Below is a small trained network, with its code and all its weights. Each question gives an input and a class and asks what happens when units are switched off, that is, made to give their printed mean instead of their output.

import numpy as np


def w(rows, s, z=0):
    codes = np.array(rows[::2]) - 128.0
    scale = np.full(codes.shape[1], s)
    scale[-1] = z or s
    return codes * scale


def f(y):
    return np.maximum(y, 0)


def log_softmax(a):
    a = a - a.max(-1, keepdims=True)
    return a - np.log(np.exp(a).sum(-1, keepdims=True))


def net(x, mask):
    res = np.array(x, float).reshape(1, 8) / 4 @ E
    y = f(res @ A[0][:, :-1].T + A[0][:, -1])
    res = res + np.where(mask, y, B[0][:, -1]) @ B[0][:, :-1]
    return log_softmax(res[-1] @ U[:, :-1].T + U[:, -1])


A, B = {}, {}
E = w([
[119,138,150,147,178,102,61,51,185],'x0',
[66,118,162,56,47,39,96,151,152],'x1',
[172,45,50,100,148,107,109,147,172],'x2',
[114,65,113,248,67,124,78,107,78],'x3',
[169,81,188,154,157,61,196,116,103],'x4',
[230,125,193,120,57,172,103,130,175],'x5',
[131,129,128,130,129,126,125,132,128],'x6',
[81,118,140,195,123,140,178,173,238],'x7',
],0.012)
A[0] = w([
[166,148,100,25,177,123,176,149,165,45],'neuron 1',
[110,144,122,178,112,111,166,156,209,55],'neuron 2',
[173,52,54,98,157,97,75,119,189,91],'neuron 3',
[77,86,105,202,99,119,113,106,75,62],'neuron 4',
[163,115,109,165,215,210,173,90,124,5],'neuron 5',
[110,186,140,53,197,116,191,132,162,24],'neuron 6',
[87,121,128,206,95,129,167,144,201,81],'neuron 7',
[96,120,147,148,135,131,160,138,172,36],'neuron 8',
[142,102,113,74,128,140,119,73,74,26],'neuron 9',
[88,115,166,100,96,77,121,140,121,2],'neuron 10',
[85,199,23,103,80,213,50,147,160,94],'neuron 11',
[142,154,106,146,115,120,157,162,137,83],'neuron 12',
[120,72,68,196,52,117,86,104,100,59],'neuron 13',
[189,146,92,78,114,82,74,73,18,46],'neuron 14',
[61,234,249,155,88,183,147,131,64,57],'neuron 15',
[130,178,109,95,145,143,110,159,146,99],'neuron 16',
[117,181,144,123,120,125,145,119,119,53],'neuron 17',
[70,106,157,55,45,20,106,158,157,34],'neuron 18',
[82,81,130,154,138,152,175,168,208,72],'neuron 19',
[175,137,96,173,206,217,179,120,103,22],'neuron 20',
[122,169,138,68,171,145,162,135,154,13],'neuron 21',
[116,147,157,150,195,83,43,38,195,111],'neuron 22',
[115,143,106,111,41,166,229,203,52,91],'neuron 23',
[21,121,19,125,209,72,164,148,73,42],'neuron 24',
[236,107,163,110,55,175,107,148,167,36],'neuron 25',
[186,82,186,146,165,26,222,105,113,73],'neuron 26',
[131,109,142,107,123,135,135,111,124,11],'neuron 27',
[149,130,143,140,167,162,104,144,121,44],'neuron 28',
[158,56,66,98,122,140,147,212,116,96],'neuron 29',
],0.012,0.0076)
B[0] = w([
[153,66,153,203,135,115,89,174,111,198],'neuron 1',
[151,169,141,87,147,137,117,165,73,188],'neuron 2',
[89,135,116,158,222,101,180,109,116,218],'neuron 3',
[175,81,162,160,115,129,101,162,153,203],'neuron 4',
[110,139,76,139,104,158,83,120,126,199],'neuron 5',
[167,78,160,165,106,112,87,169,135,203],'neuron 6',
[160,142,151,72,155,126,105,140,52,211],'neuron 7',
[153,161,133,116,129,136,133,143,89,157],'neuron 8',
[135,164,143,82,152,129,131,168,89,169],'neuron 9',
[135,140,81,126,110,164,79,105,132,168],'neuron 10',
[59,74,144,106,66,161,211,134,72,243],'neuron 11',
[126,146,116,120,107,89,110,113,114,144],'neuron 12',
[159,61,153,180,142,120,96,198,143,223],'neuron 13',
[141,176,146,56,158,132,107,199,59,230],'neuron 14',
[98,105,100,166,254,97,172,121,157,247],'neuron 15',
[130,111,137,152,129,138,136,144,104,165],'neuron 16',
[129,111,128,133,169,126,123,121,121,151],'neuron 17',
[112,140,26,164,124,205,60,83,132,244],'neuron 18',
[128,161,139,54,163,117,99,171,76,199],'neuron 19',
[127,129,55,117,108,170,63,94,149,210],'neuron 20',
[158,74,146,139,108,111,90,170,144,172],'neuron 21',
[216,137,85,102,63,58,200,111,168,222],'neuron 22',
[206,139,96,106,68,62,155,94,156,220],'neuron 23',
[104,208,221,141,109,155,128,62,229,250],'neuron 24',
[80,193,224,151,121,137,102,42,216,212],'neuron 25',
[25,81,133,109,60,185,202,131,80,223],'neuron 26',
[121,125,136,134,118,139,114,99,117,129],'neuron 27',
[128,128,111,113,111,147,121,115,133,143],'neuron 28',
[124,133,92,140,189,53,181,107,151,188],'neuron 29',
],0.012,0.017)
U = w([
[90,146,31,152,99,186,48,122,140,84],'0',
[137,52,202,197,102,100,79,207,140,78],'1',
[75,211,255,143,101,129,123,98,197,111],'2',
[118,191,168,48,151,111,109,196,67,117],'3',
[64,111,92,167,230,68,193,136,150,253],'4',
[27,76,152,120,40,167,221,157,97,81],'5',
[181,157,83,117,48,23,190,131,161,207],'6',
],0.01,0.0034)

Each question gives the input, the list of numbers given to net, and the class t.
The units are the neurons (one row each of A and B). Each row of codes is followed by its name. A weight is (code - 128) times the scale printed after its matrix; where a second scale follows, it is the last column's (A, B and U).
mask holds one flag per neuron, in row order. A switched-off neuron (its flag False) gives its mean, the last column of its row in B, instead of its output. The means were averaged over made-up inputs and are rounded, as every weight is.
A unit's drop is (log p(t) with every unit on - log p(t) with that unit switched off) / (log p(t) with every unit on - log p(t) with every unit switched off).
most important unit: the unit with the biggest drop
top k neurons: the k neurons with the biggest drops, biggest first
drop of u: that unit's drop, to one decimal
input [2,7,3,-3,-8,5,-2,-3], class 5: top neuron : [neuron 11]
input [-5,-7,-8,5,-8,-6,-4,4], class 4: top 3 neurons : [neuron 15; neuron 18; neuron 26]
input [5,6,-2,1,-2,-6,-3,1], class 0: top 2 neurons : [neuron 18; neuron 25]
input [-7,2,0,-2,4,4,-8,-3], class 6: top 2 neurons : [neuron 23; neuron 24]
input [-6,-7,-7,-8,8,5,2,-5], class 1: top 2 neurons : [neuron 1; neuron 6]
input [0,-5,-5,-1,-6,2,-8,4], class 5: top 2 neurons : [neuron 11; neuron 18]
input [4,0,-8,5,6,-2,2,8], class 3: top 2 neurons : [neuron 7; neuron 2]
input [4,3,0,2,-8,7,-5,-1], class 5: top 2 neurons : [neuron 11; neuron 24]
input [0,0,-3,5,0,-2,-2,-6], class 3: top 2 neurons : [neuron 14; neuron 1]
input [-4,8,-3,-8,-4,-8,-1,8], class 0: top 4 neurons : [neuron 18; neuron 10; neuron 13; neuron 25]
input [5,-6,8,-8,-2,7,-6,3], class 1: top 3 neurons : [neuron 1; neuron 24; neuron 15]
input [7,-8,3,-2,8,-2,4,-5], class 0: top 3 neurons : [neuron 20; neuron 5; neuron 11]
input [7,-4,7,-5,-4,8,-2,2], class 2: drop of neuron 25 : 8.5
input [4,-5,-6,2,7,4,-7,6], class 5: most important unit : neuron 26
input [4,-5,4,7,2,-4,1,-4], class 1: drop of neuron 18 : 0.3
input [5,7,-3,-7,-5,3,-4,6], class 0: drop of neuron 13 : 0.3
